Below is a small trained network, with its code and all its weights. Each question gives an input and a class and asks what happens when units are switched off, that is, made to give their printed mean instead of their output.

import numpy as np


def w(rows, s, z=0):
    codes = np.array(rows[::2]) - 128.0
    scale = np.full(codes.shape[1], s)
    scale[-1] = z or s
    return codes * scale


def norm(h):
    return h / np.sqrt((h * h).mean(-1, keepdims=True) + 1e-5)


def f(y):
    return np.maximum(y, 0)


def log_softmax(a):
    a = a - a.max(-1, keepdims=True)
    return a - np.log(np.exp(a).sum(-1, keepdims=True))


def net(x, mask):
    res = np.array(x, float).reshape(1, 4) / 4 @ E
    u = 0
    for l in range(3):
        y = f(norm(res) @ A[l][:, :-1].T + A[l][:, -1])
        res = res + np.where(mask[u : u + 6], y, B[l][:, -1]) @ B[l][:, :-1]
        u += 6
    return log_softmax(norm(res)[-1] @ U[:, :-1].T + U[:, -1])


A, B = {}, {}
E = w([
[68,145,73,145,68],'x0',
[91,115,123,183,109],'x1',
[113,161,57,2,124],'x2',
[52,201,182,108,186],'x3',
],0.0087)
A[0] = w([
[40,105,171,3,156,194],'0.n0',
[138,98,130,54,165,121],'0.n1',
[214,116,114,95,139,167],'0.n2',
[170,108,151,116,117,6],'0.n3',
[144,122,128,145,77,71],'0.n4',
[96,171,155,107,167,29],'0.n5',
],0.011,0.0022)
B[0] = w([
[120,42,45,206,100,254],'0.n0',
[241,99,155,178,162,191],'0.n1',
[255,87,127,254,122,198],'0.n2',
[161,156,116,24,164,147],'0.n3',
[138,118,136,157,177,154],'0.n4',
[76,104,75,180,216,185],'0.n5',
],0.0071,0.0074)
A[1] = w([
[69,73,112,157,166,254],'1.n0',
[67,128,128,127,141,122],'1.n1',
[125,143,75,108,101,76],'1.n2',
[175,95,60,202,2,236],'1.n3',
[73,105,92,98,197,175],'1.n4',
[168,175,133,148,48,4],'1.n5',
],0.012,0.0012)
B[1] = w([
[114,123,119,189,76,199],'1.n0',
[144,139,136,157,145,152],'1.n1',
[93,69,136,5,95,149],'1.n2',
[110,121,158,79,199,245],'1.n3',
[137,141,38,200,103,168],'1.n4',
[203,180,78,104,135,143],'1.n5',
],0.011,0.013)
A[2] = w([
[95,157,145,91,61,6],'2.n0',
[75,10,159,141,79,185],'2.n1',
[83,156,148,174,143,162],'2.n2',
[142,108,169,176,109,232],'2.n3',
[68,142,81,129,178,208],'2.n4',
[120,152,139,156,104,4],'2.n5',
],0.014,0.0035)
B[2] = w([
[178,40,83,76,113,130],'2.n0',
[1,131,163,127,88,235],'2.n1',
[67,189,232,187,157,226],'2.n2',
[153,174,113,45,242,254],'2.n3',
[170,146,79,137,70,251],'2.n4',
[54,106,181,65,127,140],'2.n5',
],0.0088,0.0068)
U = w([
[6,152,241,138,219,143],'0',
[153,158,194,96,77,2],'1',
[165,196,186,93,73,2],'2',
[59,94,107,60,129,168],'3',
[91,126,130,153,162,44],'4',
[197,76,140,96,227,254],'5',
[108,110,64,182,113,124],'6',
],0.011,0.0042)

Each question gives the input, the list of numbers given to net, and the class t.
The units are the neurons (one row each of A and B). Each row of codes is followed by its name. A weight is (code - 128) times the scale printed after its matrix; where a second scale follows, it is the last column's (A, B and U).
mask holds one flag per neuron, layer by layer. A switched-off neuron (its flag False) gives its mean, the last column of its row in B, instead of its output. The means were averaged over made-up inputs and are rounded, as every weight is.
A unit's drop is (log p(t) with every unit on - log p(t) with that unit switched off) / (log p(t) with every unit on - log p(t) with every unit switched off).
The circuit of an input: a set's keep is (log p(t) with only the set's units on - log p(t) with every unit switched off) / (log p(t) with every unit on - log p(t) with every unit switched off). Starting from the 12 units with the biggest drops (on a tie, the unit counted first), units are removed one at a time, each time the one whose removal leaves the highest keep (on an exact tie, the one counted first), for as long as the keep stays at least 0.8.
units of the circuit, in order: the units of the circuit, biggest drop first
k most important neurons: the k neurons with the biggest drops, biggest first
top k neurons in layer l: the k neurons of layer l with the biggest drops, biggest first
drop of u: that unit's drop, to one decimal
input [8,4,-3,-4], class 3: units of the circuit, in order : (0.n2, 2.n4, 1.n3)
input [8,-4,1,-2], class 3: units of the circuit, in order : (1.n2)
input [3,6,2,0], class 3: 4 most important neurons : (1.n2, 0.n5, 2.n4, 0.n0)
input [-6,-2,2,8], class 6: units of the circuit, in order : (1.n4, 0.n0, 1.n3)
input [5,8,8,7], class 6: units of the circuit, in order : (1.n4, 1.n3)
input [4,3,3,-7], class 3: 2 most important neurons : (1.n2, 0.n1)
input [2,7,3,-7], class 3: 4 most important neurons : (0.n1, 1.n2, 2.n3, 0.n2)
input [8,-6,6,-6], class 5: units of the circuit, in order : (1.n3, 2.n1)
input [3,2,-5,-8], class 5: 2 most important neurons : (1.n5, 0.n0)
input [2,1,-6,-5], class 0: top 3 neurons in layer 0 : (0.n2, 0.n1, 0.n4)
input [5,-3,-3,0], class 0: top 2 neurons in layer 2 : (2.n2, 2.n3)
input [-7,7,-7,-7], class 0: 3 most important neurons : (2.n1, 0.n1, 2.n4)
input [-6,6,-7,-5], class 0: 2 most important neurons : (2.n1, 0.n1)
input [2,5,3,-7], class 5: units of the circuit, in order : (1.n3)
input [-4,4,-8,-6], class 0: 2 most important neurons : (2.n1, 0.n1)
input [4,0,3,-1], class 3: drop of 1.n2 : 0.3
input [3,-3,-1,-6], class 5: drop of 2.n4 : 0.0
input [1,-7,6,4], class 6: drop of 1.n4 : 0.1
